Known rows:
bibrer: [-13 -26  10   7   0  -2  32  -2  -2 -19  -9  -1   3  54 -38  14 -13  15
  16 -23  -3  43 -20 -13   9   0   2]
stanom: [-22  -9  -3   6 -10   1  55   4 -13 -18   5  -2 -20  63 -25  15 -23  11
  -6 -12   3  54 -22 -20   7  13   2]
vegisil: [-10 -19  16 -24  14  -5 -23  15  14  28 -13 -23  11  15 -51  15 -31 -22
  -2  -9  -1  26  -5 -16   2  11  18]
staren: [-30  30 -11 -62 -11  -3 -48   9  -4   8 -24   9  12 -12 -17 -56   2  -4
  48 -26 -16  27  -6 -30  -4  44 -45]
treflum: [  6   6  36 -27  22 -14  18   7 -15  12  -3  12 -15  -2 -11 -21   7  41
  27 -10  23  -1 -10   1 -20  13 -14]
zilol: [-23 -22  14   4  23  -1  17  18 -16 -20  12 -35  -5  30 -46  14 -34  -3
 -30   2   3  40 -14 -35  23   2   5]
stipom: [-23 -21  -9 -19  -7 -21 -33   9  23  38 -14  -4   9  18 -23   7 -25 -44
  13   4   2  31   1 -12   1  26  11]
fluskan: [ -3 -13  11 -25  10  16  26  34 -19   4  -3 -23 -27  24 -30  28 -39  20
 -24 -17   9  26  -7 -33   4   9  16]
gritra: [  1 -18  -8 -11  -7 -18   8  -8   1  12  -3   8  14  22 -14   2 -16 -11
  -2 -20 -16  35  -9 -29   6   9  14]
vekli: [ -6   3  13  -2  -1  -6 -26  26   2 -33  18 -17   9   6  -8  -2  -6 -32
   8   1   4  10  -5  -1 -22  16   6]
fladrom: [ -1 -15  20  -5  -2  16   6   7 -19  37  35  23 -32  49   8   4 -34 -10
  17  -2  -4  27 -15  40 -35  -7 -20]
pital: [ 25  -7  21 -18  17  12   3   8  -7  22  12   7 -21  22   3  13 -15  12
  11 -17  -9   9 -16  -5 -20   0  16]
fune: [-11 -19  12  -9   5  -7   0  12  20   0 -20 -19  17  31 -50  12 -12   2
   4 -18 -13  29 -11 -23   7   4  11]
nedrus: [ -1   5  11  -8 -15   2  16  45   0 -33  -6 -21   6  23 -23  20  -8   3
   1 -24   6  -6 -10 -26 -20   5  19]
voledrir: [  2  17  13  -8  15  -1  19  23 -16 -40  12 -26 -26  14  -1   8   1  28
 -13  -6  11  -6  -6 -36 -17  -5  29]
staplok: [ -1  14  38 -41  22 -13  19  40 -23   4 -30   8 -27  -5 -26 -10  -6  35
   3  -2  35 -11 -12 -11 -19  13  -9]
liklu: [ 21  -2  37  -5  25  12  -6  23   9 -15   2  -2 -14  40 -24   3  14   6
  -8  -9   4 -10  -6   0 -21 -15  27]
tekluk: [ -3 -15  14  -8  12 -21 -25 -10  18  14   3  -2  23  18 -21  -7  -4 -22
   8  -1  -5   2  -2   4 -16   6  16]

Facts:
balas	ψ	598; basul	ψ	135; batrok	ψ	135; bedres	ψ	637; bibrer	ψ	637; biga	ψ	908; bonifo	ψ	135; bramos	ψ	135; breda	ψ	908; briklimul	ψ	636
brilines	ψ	908; brono	ψ	637; bruple	ψ	135; dafles	ψ	636; dapeklin	ψ	135; depur	ψ	908; deskir	ψ	639; diflok	ψ	637; dolik	ψ	135; dreklal	ψ	135
drepler	ψ	135; drilestil	ψ	637; druflo	ψ	135; dumak	ψ	908; dusapum	ψ	908; fastu	ψ	908; fegrak	ψ	135; fegrik	ψ	135; fenol	ψ	908; fibruzal	ψ	639
fivabam	ψ	908; fladrom	ψ	598; flamu	ψ	135; flatu	ψ	135; flaven	ψ	636; fluskan	ψ	636; forik	ψ	135; fostenam	ψ	135; fotus	ψ	636; fune	ψ	637
gadradrek	ψ	636; gefa	ψ	908; getras	ψ	908; getrun	ψ	636; gevun	ψ	135; gibim	ψ	908; gitrer	ψ	135; gritas	ψ	135; gritra	ψ	636; grogen	ψ	135
groskar	ψ	598; gupan	ψ	598; kabrozu	ψ	908; katoskal	ψ	908; kidu	ψ	135; kiflera	ψ	135; kinudol	ψ	135; kiplus	ψ	135; klevo	ψ	639; klideves	ψ	636
klifama	ψ	908; klosku	ψ	637; klugi	ψ	636; klumozon	ψ	908; kobos	ψ	637; kogidri	ψ	636; koplel	ψ	908; kostos	ψ	636; kubroflen	ψ	908; lakur	ψ	637
libibik	ψ	135; liklu	ψ	135; lirofen	ψ	135; matrebim	ψ	135; metra	ψ	637; mugi	ψ	639; musta	ψ	135; nedrus	ψ	135; nepetas	ψ	135; niski	ψ	135
nugik	ψ	908; nulak	ψ	135; pepi	ψ	135; pidam	ψ	135; pital	ψ	636; pleklin	ψ	135; pligu	ψ	135; pusko	ψ	636; rafli	ψ	135; refek	ψ	135
resko	ψ	908; rofe	ψ	135; rubru	ψ	908; rugrer	ψ	639; sigrole	ψ	135; sigur	ψ	908; skabrin	ψ	598; skadi	ψ	598; skemek	ψ	135; sketre	ψ	636
skigos	ψ	135; skirus	ψ	135; skotum	ψ	598; stanom	ψ	637; staplok	ψ	135; staren	ψ	908; statis	ψ	636; stebrim	ψ	636; stibris	ψ	637; stipom	ψ	636
stoni	ψ	135; stosta	ψ	908; stube	ψ	637; stunis	ψ	908; stutrom	ψ	908; taskul	ψ	135; tekluk	ψ	637; tepi	ψ	135; tiven	ψ	639; toplogor	ψ	135
trariplu	ψ	908; trebror	ψ	636; treflum	ψ	135; trofo	ψ	908; trufol	ψ	135; tuskil	ψ	135; vavam	ψ	908; vegisil	ψ	636; vekli	ψ	135; vibru	ψ	135
vinon	ψ	636; voledrir	ψ	135; vosen	ψ	637; vuflim	ψ	636; vuklosol	ψ	908; zafa	ψ	135; zastoklak	ψ	135; zilol	ψ	637; zosezel	ψ	908; zostu	ψ	135
zumu	ψ	637; basul	χ	niski; batrok	χ	skemek; bibrer	χ	klumozon; bonifo	χ	fluskan; bramos	χ	tuskil; bramos	χ	zosezel; bramos	χ	klevo; brilines	χ	libibik; brono	χ	kidu
bruple	χ	mugi; dafles	χ	stoni; dafles	χ	skotum; dafles	χ	pepi; diflok	χ	zastoklak; dolik	χ	klifama; dreklal	χ	basul; dreklal	χ	dapeklin; dumak	χ	skemek; dumak	χ	dafles
dusapum	χ	tepi; fastu	χ	biga; fegrak	χ	nugik; fenol	χ	flaven; fibruzal	χ	koplel; fibruzal	χ	trufol; fibruzal	χ	rafli; fivabam	χ	tiven; flamu	χ	koplel; flamu	χ	trufol
flamu	χ	fegrak; flatu	χ	staplok; flatu	χ	skemek; fluskan	χ	stutrom; forik	χ	vuklosol; getras	χ	taskul; gevun	χ	rubru; gibim	χ	libibik; gritra	χ	vekli; gritra	χ	tepi
grogen	χ	katoskal; gupan	χ	zumu; kabrozu	χ	flamu; kidu	χ	pleklin; kiflera	χ	fenol; kiflera	χ	fivabam; kiflera	χ	rubru; kinudol	χ	musta; kinudol	χ	kidu; kinudol	χ	kogidri
kinudol	χ	gupan; klevo	χ	zosezel; klideves	χ	toplogor; klifama	χ	tuskil; klifama	χ	flaven; klifama	χ	matrebim; klifama	χ	bruple; klugi	χ	gritra; klumozon	χ	pleklin; kogidri	χ	drepler
kogidri	χ	kostos; koplel	χ	pleklin; libibik	χ	skigos; liklu	χ	depur; matrebim	χ	drilestil; matrebim	χ	druflo; musta	χ	fluskan; nedrus	χ	batrok; nugik	χ	drilestil; nulak	χ	fenol
nulak	χ	trufol; pepi	χ	fune; pepi	χ	statis; pepi	χ	rubru; pleklin	χ	fune; pligu	χ	depur; pusko	χ	klumozon; rafli	χ	tuskil; rafli	χ	druflo; refek	χ	vekli
rofe	χ	nugik; rugrer	χ	zilol; sigrole	χ	vosen; skemek	χ	dapeklin; sketre	χ	sigur; sketre	χ	fostenam; skigos	χ	zosezel; skirus	χ	bedres; skotum	χ	kidu; stanom	χ	bibrer
staren	χ	tuskil; stebrim	χ	skotum; stebrim	χ	skadi; stipom	χ	zumu; stipom	χ	skigos; stipom	χ	rafli; stoni	χ	sigrole; stube	χ	sigrole; stutrom	χ	zostu; taskul	χ	klevo
tekluk	χ	taskul; tekluk	χ	stosta; tepi	χ	brilines; tepi	χ	fune; tiven	χ	niski; tiven	χ	pleklin; tiven	χ	zafa; trufol	χ	klevo; trufol	χ	zafa; tuskil	χ	zosezel
tuskil	χ	druflo; vavam	χ	sigrole; vavam	χ	statis; vegisil	χ	taskul; vegisil	χ	skemek; vegisil	χ	dusapum; vekli	χ	toplogor; vekli	χ	sigrole; vinon	χ	flaven; vinon	χ	zastoklak
vinon	χ	klevo; vinon	χ	bramos; vosen	χ	zosezel; vosen	χ	mugi; zafa	χ	breda; zastoklak	χ	tiven; zilol	χ	pleklin; zostu	χ	pleklin; zostu	χ	forik; zumu	χ	fenol
zumu	χ	niski; zumu	χ	statis; balas	δ	stube; basul	δ	skabrin; batrok	δ	klosku; bedres	δ	tuskil; bibrer	δ	fenol; biga	δ	bonifo; bramos	δ	bonifo; breda	δ	metra
briklimul	δ	treflum; brilines	δ	bonifo; brono	δ	fivabam; bruple	δ	gadradrek; dafles	δ	bonifo; dapeklin	δ	treflum; depur	δ	tuskil; deskir	δ	koplel; diflok	δ	fegrik; dolik	δ	trebror
dreklal	δ	skadi; drepler	δ	metra; drilestil	δ	skabrin; druflo	δ	fegrik; dumak	δ	fenol; fastu	δ	toplogor; fegrak	δ	gefa; fibruzal	δ	trebror; fladrom	δ	dusapum; flamu	δ	staplok
flatu	δ	treflum; flaven	δ	kabrozu; fluskan	δ	treflum; forik	δ	kabrozu; fostenam	δ	skabrin; fotus	δ	bonifo; fune	δ	fenol; getras	δ	kogidri; getrun	δ	koplel; gevun	δ	treflum
gibim	δ	stube; gitrer	δ	bonifo; gritas	δ	kabrozu; gritra	δ	dusapum; grogen	δ	gefa; groskar	δ	gadradrek; gupan	δ	klosku; katoskal	δ	klosku; kidu	δ	tuskil; kiflera	δ	skabrin
kinudol	δ	skadi; kiplus	δ	stunis; klevo	δ	bonifo; klideves	δ	gefa; klifama	δ	treflum; klugi	δ	fenol; klumozon	δ	treflum; kobos	δ	dusapum; kostos	δ	metra; kubroflen	δ	kabrozu
lakur	δ	fivabam; libibik	δ	metra; liklu	δ	bonifo; lirofen	δ	tuskil; matrebim	δ	koplel; mugi	δ	gadradrek; musta	δ	fegrik; nedrus	δ	skabrin; nepetas	δ	dusapum; niski	δ	toplogor
nugik	δ	metra; nulak	δ	skadi; pepi	δ	toplogor; pidam	δ	kabrozu; pital	δ	fegrik; pleklin	δ	tuskil; pligu	δ	bonifo; pusko	δ	fivabam; rafli	δ	bonifo; refek	δ	fegrik
resko	δ	dusapum; rofe	δ	koplel; rubru	δ	toplogor; rugrer	δ	stunis; sigrole	δ	kabrozu; sigur	δ	kabrozu; skemek	δ	bonifo; sketre	δ	tuskil; skigos	δ	fenol; skirus	δ	stunis
skotum	δ	skabrin; stanom	δ	kabrozu; statis	δ	toplogor; stebrim	δ	skadi; stibris	δ	bonifo; stipom	δ	fivabam; stoni	δ	tuskil; stosta	δ	stunis; stutrom	δ	skabrin; taskul	δ	gefa
tekluk	δ	dusapum; tepi	δ	skabrin; tiven	δ	skabrin; trariplu	δ	metra; trofo	δ	stunis; trufol	δ	kogidri; vavam	δ	trebror; vegisil	δ	staren; vekli	δ	skabrin; vibru	δ	gadradrek
vinon	δ	klosku; voledrir	δ	fenol; vosen	δ	toplogor; vuflim	δ	skabrin; vuklosol	δ	tuskil; zafa	δ	koplel; zastoklak	δ	kogidri; zilol	δ	treflum; zosezel	δ	treflum; zostu	δ	gefa
zumu	δ	fegrik; balas	μ	refek; bedres	μ	resko; biga	μ	nugik; bramos	μ	gevun; brono	μ	forik; dapeklin	μ	getras; depur	μ	fibruzal; deskir	μ	mugi; dreklal	μ	trariplu
drilestil	μ	fostenam; dumak	μ	basul; dusapum	μ	tepi; fegrak	μ	dolik; fegrik	μ	statis; fibruzal	μ	fivabam; fivabam	μ	pepi; fladrom	μ	stosta; flatu	μ	balas; gefa	μ	gritra
getras	μ	bonifo; gevun	μ	skigos; gitrer	μ	kabrozu; kabrozu	μ	dusapum; katoskal	μ	skirus; kidu	μ	liklu; kiflera	μ	voledrir; kinudol	μ	stibris; kiplus	μ	stoni; klevo	μ	flaven
klosku	μ	trofo; kobos	μ	pligu; kogidri	μ	klifama; kostos	μ	kiplus; liklu	μ	tekluk; matrebim	μ	gitrer; mugi	μ	staren; niski	μ	deskir; nugik	μ	rafli; pepi	μ	kiflera
pleklin	μ	stube; pligu	μ	kidu; pusko	μ	vuklosol; refek	μ	kostos; resko	μ	klevo; rubru	μ	flatu; rugrer	μ	dumak; sigrole	μ	pusko; skemek	μ	klosku; skigos	μ	stanom
staplok	μ	breda; staren	μ	dreklal; statis	μ	niski; stebrim	μ	gibim; stibris	μ	zafa; stipom	μ	zilol; stoni	μ	vinon; stosta	μ	katoskal; taskul	μ	stebrim; tekluk	μ	bedres
tepi	μ	skadi; toplogor	μ	pidam; trariplu	μ	matrebim; trebror	μ	grogen; trofo	μ	gefa; vegisil	μ	bibrer; vosen	μ	stunis; vuflim	μ	rubru; vuklosol	μ	groskar; zafa	μ	rofe
zilol	μ	drilestil; zumu	μ	zostu; batrok	ε	klevo; batrok	ε	forik; batrok	ε	gupan; batrok	ε	stosta; bibrer	ε	klugi; biga	ε	vavam; biga	ε	zostu; biga	ε	toplogor
biga	ε	diflok; biga	ε	flaven; biga	ε	libibik; biga	ε	skirus; bramos	ε	fenol; bramos	ε	flatu; bramos	ε	bruple; dapeklin	ε	vegisil; dapeklin	ε	stunis; dreklal	ε	stunis
dreklal	ε	trofo; dreklal	ε	vibru; drilestil	ε	flaven; drilestil	ε	breda; fladrom	ε	bedres; fladrom	ε	fegrak; fladrom	ε	kubroflen; fladrom	ε	bruple; fotus	ε	fibruzal; fotus	ε	getras
fotus	ε	nedrus; getrun	ε	niski; getrun	ε	kiflera; getrun	ε	fostenam; getrun	ε	flatu; getrun	ε	grogen; gritas	ε	bonifo; groskar	ε	sigur; groskar	ε	tiven; groskar	ε	flamu
groskar	ε	rugrer; groskar	ε	voledrir; groskar	ε	pepi; groskar	ε	fluskan; groskar	ε	klideves; kinudol	ε	voledrir; kinudol	ε	zilol; koplel	ε	deskir; koplel	ε	fostenam; koplel	ε	bedres
koplel	ε	fegrak; koplel	ε	flatu; koplel	ε	fegrik; musta	ε	tiven; musta	ε	flamu; musta	ε	kostos; musta	ε	pepi; musta	ε	fibruzal; nepetas	ε	liklu; nulak	ε	vegisil
nulak	ε	fune; rafli	ε	zosezel; resko	ε	brono; resko	ε	stibris; resko	ε	skabrin; sigrole	ε	refek; sigrole	ε	fostenam; skadi	ε	matrebim; skadi	ε	bonifo; skadi	ε	gibim
skemek	ε	fastu; skemek	ε	briklimul; skemek	ε	rofe; skemek	ε	grogen; sketre	ε	fegrak; sketre	ε	skirus; sketre	ε	gupan; skigos	ε	grogen; skigos	ε	skabrin; skigos	ε	zilol
skigos	ε	vinon; skotum	ε	brono; skotum	ε	deskir; skotum	ε	gibim; stanom	ε	refek; stanom	ε	taskul; stanom	ε	gevun; stanom	ε	klideves; stebrim	ε	staplok; stebrim	ε	rugrer
stebrim	ε	pepi; stube	ε	tekluk; stube	ε	skirus; tuskil	ε	kabrozu; tuskil	ε	rubru; tuskil	ε	fastu; tuskil	ε	kogidri; tuskil	ε	flatu; tuskil	ε	nugik; tuskil	ε	trebror
tuskil	ε	vinon; vosen	ε	vekli; vosen	ε	rofe; vosen	ε	dusapum; vosen	ε	gitrer; vuflim	ε	zastoklak; vuflim	ε	zumu; vuflim	ε	klumozon

Rows:
No name comes twice in this set of rows, the named rows included.
[  1   1  -1 -20   0 -35   8 -14   9  33 -10  34  20  12  -6 -35  17  14
  29 -11  11  31 -15   2 -18  23 -13]  stube
[-29  17   0 -19   1 -21 -42  25   6  -9  -6 -19 -10  -1   1  -4 -12 -28
  10  14  15  -9   7 -18 -23  24  16]  taskul
[-18 -12  10  24 -14 -10   6  21   2 -54  29 -29  26  23 -30  -7 -11 -41
 -21   0  11  48 -14 -14  11  23 -10]  kiflera
[-24 -22 -10 -27 -13 -25  -7  25  13  13 -22 -18  -2   9 -26  15 -33 -26
 -22  -3   5  23   2 -53  10  22  11]  fibruzal
[ 23  10   9 -34  -3  59 -35   3 -27 -15  62 -19 -33  15 -11 -32 -32  23
  16 -21 -42  25 -23 -14  -5   0 -21]  deskir
[-17 -25  -5 -12 -15  17  44  26  -9  17 -20   8 -28  58 -27  32 -39  12
   5 -24   3  38 -12 -35   8  17  12]  stebrim
[ -1  -4  21 -11  10 -18 -48  -8  34   4   0  -3  30   5 -10  -6  10 -30
  30  -6 -12   4   5 -11 -16   9  17]  libibik
[ -3  25  46 -43   6  46 -27  20 -39 -18  36 -19 -24  -3 -38 -68  -8  45
  42 -13  -2  14 -17  11  -7  22 -49]  fegrik
[-21   5 -10 -23  -5 -24 -25  25  17 -16 -22 -18  -4  12  -9  12  -9 -14
  -5  -8   8   0   3 -37  -9  17  16]  getras
[  9 -31  31   8  16  -5  21  -8  27 -31  -1 -20  27  35 -60  14  16   7
  10 -11 -10  32 -17 -11  18  -4  14]  zostu
[ 15   3  12 -11  33  16  -8  25 -20 -11  21  -7 -33  28 -12 -10  -5   0
 -25   1  -8  30 -10  10 -29 -12  17]  stibris
[-26  -3  -2 -18  -5 -10  -4  29  -1 -25 -17 -39 -11  14 -26  10  -5 -11
  -9  -2  13  17   1 -52  15  20  20]  flamu

Now the same nodes, written a new way:
Known rows:
skabrin: [  6  -8   0   4 -32  -8  15   2 -83  13 -15   4  13]
tepi: [  4  -3 -11  21 -40 -12   9   0  29  37   2   6  16]
pligu: [  5   3  18   5 -54 -23 -15  -3  22 -15 -19  22  38]
bonifo: [ -1  -7   9  -1 -40 -10  15   4  12  -3 -13   2  39]
gitrer: [  0  -5  -6  14 -42 -20   9   2  31   9   8   3  29]
vosen: [  0 -11   5 -12 -42 -12 -31  -4 -21  43 -21   7  20]
sigrole: [ -5  -4   7 -19 -41 -13 -16   3 -17  39 -16  13  21]
skemek: [-11  -6   9 -25 -49 -19 -24   2   3  30 -16  11  28]
flatu: [ -2  -1   2  -4 -36 -11  15  11 -60 -18 -14   3   8]
staplok: [  5  -2  10 -14 -27  -8  16 -19 -21  40 -11  13  45]
vegisil: [  2  -3   4   2 -26 -13   6  12 -12   1 -17  11  27]
bibrer: [  3 -11   3  -8 -37 -11 -14  -7   2  34 -19   9  24]
dolik: [ -1  -4   6  -3 -35 -11  -2  10  22  15 -17   9  29]
trofo: [  1  -5   4  -7 -28 -11   4   1 -10  17 -14  15  23]
flaven: [  3  -1  -7 -13 -29 -14  19 -15 -58  23 -16  22  23]
pepi: [  6   1   3  -7 -21 -11  18  -9   9  11 -12  13  42]
rugrer: [  5  -1   8   0 -20  -9   9   4  25  -1 -15   8  38]
gadradrek: [  1  -7   6  -3 -35  -9   9   3 -21  32 -17  12  32]

Rows:
No name comes twice in this set of rows, the named rows included.
[ -3  -5   2 -12 -36 -21  -4  -1  12  19 -15  17  38]  dafles
[  5  -2   3   6 -21 -12  12   9  10   0 -17  12  34]  klideves
[  1  -1   1  -5 -32 -11   2  -1 -17  34 -14  15  21]  basul
[ -7  -9  -6 -13 -19  -2  24  16  -3  11 -15  -8  22]  skirus
[  -1    5   14  -16  -29  -23  -18    5 -105   35    9   -2    3]  niski
[ -4  -8   5 -16 -36 -19 -17  -2  52  39 -23  22  47]  fotus
[ -3  -3   6 -10 -38 -11 -10   2  -2  36 -16  13  25]  gritas
[  0  -5   9  -6 -31 -12 -14   8  51  35 -27  17  40]  stebrim
[ -8  -8   2 -14 -46 -15 -21  10 -34  44 -21  14  14]  getrun
[ -1  -5   0  -5 -34 -11   5   5 -46  11 -10  11   8]  kubroflen
[ -3  -1   5 -25 -36 -14 -16 -10 -10  61 -15  18  30]  dapeklin
[ -1  -4   0  -5 -36 -11   5   1 -56   8  -9  12   9]  nugik

